Below is a small trained network, with its code and all its weights. Each question gives an input and a target symbol and asks what happens when units are switched off, that is, made to give their printed mean instead of their output.

import numpy as np


def w(rows, s, z=0):
    codes = np.array(rows[::2]) - 128.0
    scale = np.full(codes.shape[1], s)
    scale[-1] = z or s
    return codes * scale


def f(y):
    return np.maximum(y, 0)


def softmax(a):
    e = np.exp(a - a.max(-1, keepdims=True))
    return e / e.sum(-1, keepdims=True)


def log_softmax(a):
    a = a - a.max(-1, keepdims=True)
    return a - np.log(np.exp(a).sum(-1, keepdims=True))


def net(x, mask):
    ids = ['ΓΠΨβηξ'.index(c) for c in x.split()]
    T = len(ids)
    res = E[ids] + P[:T]
    u = 0
    for l in range(2):
        r = res
        for j in range(3):
            rows = slice(4 * j, 4 * j + 4)
            q, k, v = (r @ M[l][rows].T for M in (Q, K, V))
            z = softmax(np.where(np.tri(T) > 0, q @ k.T / 4**0.5, -1e9)) @ v
            o = O[l][rows]
            res = res + np.where(mask[u + j], z, o[:, -1]) @ o[:, :-1]
        u += 3
        y = f(res @ A[l][:, :-1].T + A[l][:, -1])
        res = res + np.where(mask[u : u + 16], y, B[l][:, -1]) @ B[l][:, :-1]
        u += 16
    return log_softmax(res[-1] @ U[:, :-1].T + U[:, -1])


Q, K, V, O, A, B = {}, {}, {}, {}, {}, {}
E = w([
[151,226,183,165,188],'Γ',
[64,254,139,206,104],'Π',
[122,109,84,86,78],'Ψ',
[137,4,167,110,105],'β',
[135,77,175,221,205],'η',
[112,244,88,73,145],'ξ',
],0.017)
P = w([
[205,93,97,145,113],'0',
[95,128,79,75,254],'1',
[216,93,98,161,100],'2',
[74,116,125,86,189],'3',
[218,93,104,161,97],'4',
[62,112,163,91,155],'5',
[215,91,114,161,88],'6',
[53,111,201,99,130],'7',
],0.01)
Q[0] = w([
[81,163,136,42,107],'0.h1',
[94,107,144,96,45],'0.h1',
[172,131,78,164,81],'0.h1',
[204,180,186,214,99],'0.h1',
[162,105,180,192,99],'0.h2',
[45,203,200,150,232],'0.h2',
[190,83,165,109,116],'0.h2',
[252,93,161,150,185],'0.h2',
[127,133,150,97,87],'0.h3',
[148,135,220,104,254],'0.h3',
[134,149,194,212,96],'0.h3',
[68,31,216,133,197],'0.h3',
],0.0075)
K[0] = w([
[120,178,69,99,39],'0.h1',
[97,109,67,162,137],'0.h1',
[162,122,185,185,70],'0.h1',
[157,217,216,150,103],'0.h1',
[91,86,140,196,121],'0.h2',
[99,208,199,209,200],'0.h2',
[76,82,106,109,173],'0.h2',
[194,78,201,184,225],'0.h2',
[99,142,167,85,118],'0.h3',
[244,149,255,91,227],'0.h3',
[104,159,160,191,134],'0.h3',
[120,5,197,126,145],'0.h3',
],0.0074)
V[0] = w([
[211,119,171,129,184],'0.h1',
[81,107,144,192,122],'0.h1',
[105,89,111,152,75],'0.h1',
[68,150,186,196,168],'0.h1',
[77,16,106,110,156],'0.h2',
[153,188,94,197,146],'0.h2',
[131,126,137,83,157],'0.h2',
[28,170,181,121,96],'0.h2',
[86,129,29,160,91],'0.h3',
[23,82,134,135,215],'0.h3',
[123,100,67,56,98],'0.h3',
[136,17,253,73,108],'0.h3',
],0.0061)
O[0] = w([
[249,164,141,142,65,200],'0.h1',
[159,3,183,132,118,127],'0.h1',
[99,82,83,129,108,45],'0.h1',
[99,122,186,90,69,210],'0.h1',
[25,149,148,186,57,50],'0.h2',
[143,69,81,65,189,253],'0.h2',
[166,136,160,122,120,116],'0.h2',
[166,128,71,97,183,120],'0.h2',
[43,57,206,167,138,98],'0.h3',
[112,110,82,122,175,172],'0.h3',
[102,238,193,153,162,18],'0.h3',
[105,145,22,139,184,1],'0.h3',
],0.0051,0.0023)
A[0] = w([
[173,128,139,159,195,116],'0.n1',
[207,73,145,124,181,72],'0.n2',
[66,74,218,219,55,142],'0.n3',
[26,145,168,10,121,15],'0.n4',
[202,56,175,153,76,17],'0.n5',
[145,238,114,198,19,109],'0.n6',
[196,63,71,216,133,121],'0.n7',
[129,59,151,31,78,72],'0.n8',
[251,188,228,83,79,111],'0.n9',
[88,152,120,48,141,2],'0.n10',
[144,139,100,157,53,93],'0.n11',
[111,169,99,96,120,104],'0.n12',
[208,114,130,107,13,217],'0.n13',
[176,53,68,2,104,120],'0.n14',
[117,157,250,114,169,72],'0.n15',
[114,212,99,170,36,149],'0.n16',
],0.0082,0.005)
B[0] = w([
[63,156,104,157,141,189],'0.n1',
[64,147,119,174,123,185],'0.n2',
[151,104,191,132,58,232],'0.n3',
[80,25,174,240,25,174],'0.n4',
[140,79,103,145,139,187],'0.n5',
[151,162,145,91,212,196],'0.n6',
[200,104,138,163,144,221],'0.n7',
[84,184,22,133,221,155],'0.n8',
[55,125,168,183,39,253],'0.n9',
[136,27,117,148,131,151],'0.n10',
[161,105,140,119,104,155],'0.n11',
[130,100,150,153,163,162],'0.n12',
[213,177,124,115,152,253],'0.n13',
[129,201,130,78,254,173],'0.n14',
[96,82,26,126,61,174],'0.n15',
[166,66,132,37,230,186],'0.n16',
],0.0071,0.006)
Q[1] = w([
[86,79,62,109,188],'1.h1',
[180,134,181,156,118],'1.h1',
[39,101,129,121,92],'1.h1',
[60,143,97,141,166],'1.h1',
[139,126,175,222,135],'1.h2',
[142,146,62,128,173],'1.h2',
[78,154,122,44,168],'1.h2',
[115,121,131,152,250],'1.h2',
[137,182,129,178,124],'1.h3',
[176,161,62,166,95],'1.h3',
[133,90,144,95,81],'1.h3',
[170,134,90,102,180],'1.h3',
],0.012)
K[1] = w([
[113,67,82,56,48],'1.h1',
[139,121,201,201,148],'1.h1',
[134,162,115,60,64],'1.h1',
[75,216,62,92,28],'1.h1',
[110,90,193,148,122],'1.h2',
[105,113,134,102,146],'1.h2',
[96,151,92,37,210],'1.h2',
[35,123,69,205,157],'1.h2',
[149,209,93,143,102],'1.h3',
[143,126,99,220,173],'1.h3',
[51,105,167,170,116],'1.h3',
[131,157,7,133,254],'1.h3',
],0.0097)
V[1] = w([
[143,118,167,182,251],'1.h1',
[113,108,104,177,164],'1.h1',
[106,133,101,73,80],'1.h1',
[136,132,142,128,124],'1.h1',
[106,115,153,163,157],'1.h2',
[186,138,123,114,149],'1.h2',
[206,135,160,95,109],'1.h2',
[121,152,63,138,71],'1.h2',
[132,80,159,102,84],'1.h3',
[43,89,107,130,149],'1.h3',
[151,111,111,176,255],'1.h3',
[122,122,150,196,137],'1.h3',
],0.0091)
O[1] = w([
[26,95,16,85,3,253],'1.h1',
[75,122,20,127,163,174],'1.h1',
[227,159,234,131,228,23],'1.h1',
[114,124,98,218,152,138],'1.h1',
[58,147,92,94,147,169],'1.h2',
[152,164,215,196,100,167],'1.h2',
[136,90,167,94,66,165],'1.h2',
[94,40,126,207,185,74],'1.h2',
[191,179,186,118,108,121],'1.h3',
[168,220,111,211,114,59],'1.h3',
[100,115,142,99,205,203],'1.h3',
[82,124,171,161,123,181],'1.h3',
],0.0051,0.0071)
A[1] = w([
[105,146,142,100,207,198],'1.n1',
[127,133,124,151,72,40],'1.n2',
[130,100,132,113,65,116],'1.n3',
[116,125,100,78,150,139],'1.n4',
[115,148,167,116,186,254],'1.n5',
[84,125,184,150,139,154],'1.n6',
[175,162,148,62,127,154],'1.n7',
[89,150,131,97,127,136],'1.n8',
[151,179,114,94,249,140],'1.n9',
[156,168,113,111,209,17],'1.n10',
[65,106,88,166,126,169],'1.n11',
[238,103,112,69,171,107],'1.n12',
[111,176,108,104,107,144],'1.n13',
[100,139,84,128,137,58],'1.n14',
[136,204,149,113,152,97],'1.n15',
[139,206,149,113,105,97],'1.n16',
],0.015,0.0083)
B[1] = w([
[115,105,47,157,152,190],'1.n1',
[58,103,68,149,169,161],'1.n2',
[149,146,151,146,166,198],'1.n3',
[68,129,152,168,108,171],'1.n4',
[158,54,120,98,130,188],'1.n5',
[110,170,132,114,91,161],'1.n6',
[119,159,119,76,151,158],'1.n7',
[190,108,124,132,141,172],'1.n8',
[124,208,249,181,161,178],'1.n9',
[172,81,65,20,19,137],'1.n10',
[151,144,147,75,122,247],'1.n11',
[149,196,79,187,109,154],'1.n12',
[134,72,121,135,143,169],'1.n13',
[152,128,163,152,140,158],'1.n14',
[84,85,157,170,150,140],'1.n15',
[95,78,128,149,137,145],'1.n16',
],0.014,0.016)
U = w([
[77,168,153,186,57,145],'Γ',
[212,131,254,78,51,165],'Π',
[174,185,96,127,124,108],'Ψ',
[227,79,153,206,94,15],'β',
[166,58,56,99,102,254],'η',
[137,131,165,171,216,81],'ξ',
],0.0087,0.0042)

Each question gives the input, a string of symbols that net reads in full, and the target symbol t.
The units are the heads (4 rows each of Q, K, V and O) and the neurons (one row each of A and B). Each row of codes is followed by its name. A weight is (code - 128) times the scale printed after its matrix; where a second scale follows, it is the last column's (O, A, B and U).
mask holds one flag per unit, layer by layer, with each layer's heads first. A switched-off unit (its flag False) gives its mean, the last column of its rows in O or B, instead of its output. The means were averaged over made-up inputs and are rounded, as every weight is.
A unit's drop is (log p(t) with every unit on - log p(t) with that unit switched off) / (log p(t) with every unit on - log p(t) with every unit switched off).
unit that matters most: the unit with the biggest drop
top k neurons: the k neurons with the biggest drops, biggest first
top k neurons in layer l: the k neurons of layer l with the biggest drops, biggest first
heads that matter: for each layer, one digit per head in row order, 1 if its drop is at least 0.15 and else 0, layers parted by /
input Γ β Ψ, target Ψ: heads that matter : 010 / 000
input η η ξ β ξ ξ, target Π: top 4 neurons : 0.n4, 1.n1, 0.n9, 0.n3
input β β η Ψ, target ξ: top 3 neurons in layer 0 : 0.n9, 0.n3, 0.n7
input Γ Γ η Ψ Ψ Γ Π, target η: heads that matter : 001 / 100
input β β Ψ Π Ψ Ψ Π Ψ, target Γ: top 2 neurons in layer 1 : 1.n11, 1.n5
input Ψ Ψ Π ξ ξ η Γ, target η: top 3 neurons : 1.n9, 1.n2, 0.n15
input β ξ Π Ψ Γ Ψ Π ξ, target η: heads that matter : 111 / 110
input Π Ψ Ψ β β Ψ, target Π: unit that matters most : 0.h2
input η Ψ ξ η η ξ Ψ η, target Γ: heads that matter : 110 / 001
input Π β Ψ Ψ Γ ξ ξ Ψ, target Π: top 2 neurons in layer 0 : 0.n4, 0.n9
input Ψ Γ ξ Π, target ξ: top 2 neurons : 1.n9, 0.n9
input ξ Π β Ψ, target ξ: heads that matter : 000 / 110
input η η β Π β β η η, target Γ: top 3 neurons : 0.n3, 1.n5, 0.n13
input Γ Π Γ ξ Π ξ, target η: top 2 neurons in layer 0 : 0.n4, 0.n14
input η η Ψ η, target Π: heads that matter : 111 / 000
input Π Γ η Γ Π Π η, target η: top 2 neurons : 1.n9, 1.n2
input β ξ Γ Π Π Γ Γ Γ, target Π: heads that matter : 110 / 100
input ξ ξ Γ β η Γ η ξ, target Π: unit that matters most : 0.n4
input Γ Π η Π β β Γ Γ, target Π: top 4 neurons : 0.n9, 1.n1, 0.n14, 0.n16
input ξ Π Ψ ξ Ψ, target Ψ: unit that matters most : 1.n12
input β η Ψ Π, target ξ: heads that matter : 010 / 010
input Γ Π Ψ Π η β, target ξ: top 2 neurons : 1.n9, 0.n14
input ξ ξ ξ Ψ η Γ Γ ξ, target Γ: top 4 neurons : 0.n4, 0.n6, 0.n13, 1.n5
input Γ Π Π, target Π: heads that matter : 101 / 000
input Ψ Γ Γ ξ, target ξ: top 2 neurons : 1.n9, 1.n1
input ξ ξ Γ Π Ψ Π, target η: heads that matter : 111 / 000
input Γ Ψ Π, target Π: heads that matter : 001 / 000
